Below is a small trained network, with its code and all its weights. Each question gives an input and a target symbol and asks what happens when units are switched off, that is, made to give their printed mean instead of their output.

import numpy as np


def w(rows, s, z=0):
    codes = np.array(rows[::2]) - 128.0
    scale = np.full(codes.shape[1], s)
    scale[-1] = z or s
    return codes * scale


def norm(h):
    return h / np.sqrt((h * h).mean(-1, keepdims=True) + 1e-5)


def f(y):
    return np.maximum(y, 0)


def softmax(a):
    e = np.exp(a - a.max(-1, keepdims=True))
    return e / e.sum(-1, keepdims=True)


def log_softmax(a):
    a = a - a.max(-1, keepdims=True)
    return a - np.log(np.exp(a).sum(-1, keepdims=True))


def net(x, mask):
    ids = ['βγδζηθλπστφψω'.index(c) for c in x.split()]
    T = len(ids)
    res = E[ids] + P[:T]
    u = 0
    for l in range(2):
        q, k, v = (norm(res) @ M[l].T for M in (Q, K, V))
        z = softmax(np.where(np.tri(T) > 0, q @ k.T / 3**0.5, -1e9)) @ v
        res = res + np.where(mask[u], z, O[l][:, -1]) @ O[l][:, :-1]
        u += 1
        y = f(norm(res) @ A[l][:, :-1].T + A[l][:, -1])
        res = res + np.where(mask[u : u + 12], y, B[l][:, -1]) @ B[l][:, :-1]
        u += 12
    return log_softmax(norm(res)[-1] @ U[:, :-1].T + U[:, -1])


Q, K, V, O, A, B = {}, {}, {}, {}, {}, {}
E = w([
[95,180,188,141,139,216],'β',
[55,106,171,193,71,215],'γ',
[37,187,141,200,119,152],'δ',
[146,108,133,137,140,109],'ζ',
[82,185,123,109,2,173],'η',
[140,93,126,132,108,116],'θ',
[165,113,129,95,100,120],'λ',
[147,127,129,127,145,105],'π',
[157,148,125,93,123,109],'σ',
[157,117,132,115,127,115],'τ',
[133,125,125,138,141,105],'φ',
[130,95,126,146,120,111],'ψ',
[128,106,127,151,137,107],'ω',
],0.0073)
P = w([
[71,126,74,118,91,44],'0',
[197,139,163,195,122,54],'1',
[135,161,218,162,129,54],'2',
[49,89,121,47,209,252],'3',
[211,167,124,225,134,215],'4',
[58,123,221,65,153,70],'5',
[76,116,145,85,203,195],'6',
[172,155,168,187,109,149],'7',
],0.0024)
Q[0] = w([
[190,122,15,150,134,138],'L0H0',
[53,59,46,23,199,119],'L0H0',
[186,108,129,137,115,1],'L0H0',
],0.013)
K[0] = w([
[97,131,210,245,121,57],'L0H0',
[185,128,2,240,150,187],'L0H0',
[5,86,100,131,161,114],'L0H0',
],0.0099)
V[0] = w([
[68,104,122,137,43,158],'L0H0',
[76,77,146,229,175,112],'L0H0',
[223,1,139,90,72,146],'L0H0',
],0.0064)
O[0] = w([
[133,110,164,123,118,227,55],'L0H0',
[53,111,255,90,87,85,5],'L0H0',
[219,183,154,241,89,126,255],'L0H0',
],0.0062,0.00083)
A[0] = w([
[56,239,189,193,29,108,100],'L0N0',
[228,183,205,90,106,15,52],'L0N1',
[205,145,97,178,111,155,202],'L0N2',
[211,84,10,130,182,23,136],'L0N3',
[160,128,181,97,192,169,202],'L0N4',
[10,186,111,116,97,214,62],'L0N5',
[222,136,113,159,117,121,46],'L0N6',
[189,99,147,171,187,1,40],'L0N7',
[126,29,133,52,154,26,143],'L0N8',
[98,180,173,188,53,178,2],'L0N9',
[239,9,142,40,127,129,204],'L0N10',
[193,67,141,131,161,36,61],'L0N11',
],0.0045,0.0025)
B[0] = w([
[49,84,100,82,147,177,219],'L0N0',
[87,15,129,178,77,119,209],'L0N1',
[83,104,132,124,186,104,253],'L0N2',
[197,87,208,1,105,166,229],'L0N3',
[95,93,82,166,141,169,186],'L0N4',
[235,133,154,218,64,43,177],'L0N5',
[96,135,166,204,153,77,186],'L0N6',
[126,103,98,23,44,125,189],'L0N7',
[197,232,71,151,154,51,218],'L0N8',
[96,107,95,70,169,162,165],'L0N9',
[37,169,117,144,211,130,195],'L0N10',
[94,142,99,45,86,108,166],'L0N11',
],0.0053,0.0038)
Q[1] = w([
[47,54,175,183,143,150],'L1H0',
[74,176,53,190,144,254],'L1H0',
[81,112,209,53,97,145],'L1H0',
],0.0066)
K[1] = w([
[78,112,123,174,85,136],'L1H0',
[106,197,2,118,74,200],'L1H0',
[147,92,232,98,87,164],'L1H0',
],0.0072)
V[1] = w([
[76,254,73,96,3,154],'L1H0',
[92,66,170,72,240,158],'L1H0',
[120,110,111,80,111,65],'L1H0',
],0.0028)
O[1] = w([
[137,247,81,144,2,218,52],'L1H0',
[231,61,123,215,207,69,253],'L1H0',
[128,77,159,183,131,200,189],'L1H0',
],0.0028,0.00059)
A[1] = w([
[144,229,111,115,2,189,2],'L1N0',
[162,132,53,73,94,148,92],'L1N1',
[206,164,130,141,124,163,134],'L1N2',
[90,157,71,170,189,157,108],'L1N3',
[114,196,58,160,133,83,88],'L1N4',
[182,76,173,129,118,57,134],'L1N5',
[158,107,135,216,108,144,34],'L1N6',
[125,103,139,60,209,120,6],'L1N7',
[133,170,76,130,208,129,6],'L1N8',
[74,110,168,108,156,204,161],'L1N9',
[113,92,131,164,70,159,92],'L1N10',
[206,158,97,174,102,85,85],'L1N11',
],0.008,0.0041)
B[1] = w([
[172,237,13,233,68,216,167],'L1N0',
[156,173,242,124,157,191,175],'L1N1',
[131,55,105,166,57,34,176],'L1N2',
[61,123,161,2,139,174,211],'L1N3',
[218,88,58,157,186,155,184],'L1N4',
[117,243,54,164,113,233,253],'L1N5',
[83,127,103,131,231,31,163],'L1N6',
[181,11,138,166,64,150,181],'L1N7',
[46,25,55,182,88,201,169],'L1N8',
[226,222,163,160,153,89,237],'L1N9',
[146,72,91,68,117,188,179],'L1N10',
[89,77,243,65,36,93,165],'L1N11',
],0.0054,0.0044)
U = w([
[82,30,55,109,173,161,121],'β',
[110,77,185,64,174,72,241],'γ',
[143,174,48,127,172,45,169],'δ',
[197,195,208,149,198,110,138],'ζ',
[20,192,174,135,124,92,169],'η',
[101,70,225,158,78,194,74],'θ',
[152,184,129,27,82,99,128],'λ',
[165,90,132,192,74,47,254],'π',
[148,197,65,185,68,192,85],'σ',
[106,111,118,250,199,133,74],'τ',
[62,79,89,105,24,116,96],'φ',
[89,175,141,82,208,211,75],'ψ',
[243,65,120,97,135,157,106],'ω',
],0.011,0.0019)

Each question gives the input, a string of symbols that net reads in full, and the target symbol t.
The units are the heads (3 rows each of Q, K, V and O) and the neurons (one row each of A and B). Each row of codes is followed by its name. A weight is (code - 128) times the scale printed after its matrix; where a second scale follows, it is the last column's (O, A, B and U).
mask holds one flag per unit, layer by layer, with each layer's heads first. A switched-off unit (its flag False) gives its mean, the last column of its rows in O or B, instead of its output. The means were averaged over made-up inputs and are rounded, as every weight is.
A unit's drop is (log p(t) with every unit on - log p(t) with that unit switched off) / (log p(t) with every unit on - log p(t) with every unit switched off).
The circuit of an input: a set's keep is (log p(t) with only the set's units on - log p(t) with every unit switched off) / (log p(t) with every unit on - log p(t) with every unit switched off). Starting from the 12 units with the biggest drops (on a tie, the unit counted first), units are removed one at a time, each time the one whose removal leaves the highest keep (on an exact tie, the one counted first), for as long as the keep stays at least 0.8.
units of the circuit, in order: the units of the circuit, biggest drop first
most important unit: the unit with the biggest drop
top k neurons: the k neurons with the biggest drops, biggest first
top k neurons in layer l: the k neurons of layer l with the biggest drops, biggest first
drop of u: that unit's drop, to one decimal
input θ φ τ β σ π ψ, target ω: most important unit	L0N3
input λ λ φ η σ, target δ: units of the circuit, in order	(L0H0, L0N8, L0N3)
input θ σ λ η ζ σ, target ψ: units of the circuit, in order	(L0H0, L0N10)
input λ ω τ, target π: units of the circuit, in order	(L0H0, L1N11, L1N2)
input ζ σ τ θ σ σ, target τ: top 2 neurons in layer 0	(L0N1, L0N3)
input φ σ φ β θ θ γ, target β: top 2 neurons	(L1N3, L1N5)
input λ π τ σ η γ τ φ, target ζ: units of the circuit, in order	(L0H0, L1N9)
input ζ β λ ζ η ψ φ, target ψ: units of the circuit, in order	(L0H0, L1N3, L1N9, L0N3)
input η θ γ θ λ, target ζ: units of the circuit, in order	(L1N9, L0H0, L0N10)
input θ φ δ η λ φ ψ θ, target δ: units of the circuit, in order	(L0H0, L0N8)
input λ σ ζ σ, target ω: units of the circuit, in order	(L0H0, L0N3, L1N7)
input η ζ β φ β γ δ, target σ: top 4 neurons	(L0N5, L0N2, L0N1, L1N0)
input φ η ψ, target δ: top 3 neurons	(L0N8, L1N4, L0N3)
input ζ β ψ δ ζ, target θ: units of the circuit, in order	(L0H0)
input σ λ θ η φ, target τ: top 4 neurons in layer 0	(L0N1, L0N10, L0N8, L0N3)
input δ φ γ γ λ ζ σ, target π: units of the circuit, in order	(L0H0, L1N2)
input θ η σ β φ δ δ, target β: units of the circuit, in order	(L0H0, L1N4, L1N3, L1N8)
input φ ψ β γ β ζ π, target β: top 2 neurons	(L0N8, L1N8)
input λ η δ γ β τ η ζ, target σ: top 3 neurons	(L1N5, L0N2, L0N3)
input η π γ φ ω η, target σ: top 2 neurons	(L1N0, L0N5)
input ψ φ π ψ λ σ θ, target π: top 2 neurons	(L1N11, L1N2)
input β η γ δ ζ φ, target γ: top 2 neurons in layer 1	(L1N7, L1N5)
input φ β σ σ φ σ, target ω: units of the circuit, in order	(L1N7)
input β σ φ φ θ β π φ, target β: top 2 neurons	(L1N8, L0N8)
input τ ω ψ η φ β, target σ: top 2 neurons	(L0N5, L1N0)
input ω φ η β ζ λ β λ, target π: top 2 neurons	(L1N11, L1N2)
input τ β π, target σ: units of the circuit, in order	(L1N5)
input σ β η π ψ π, target λ: top 2 neurons in layer 0	(L0N8, L0N3)
input ζ τ σ φ φ, target ω: top 2 neurons in layer 0	(L0N3, L0N2)
input φ γ ζ π, target ζ: drop of L1N9	0.4
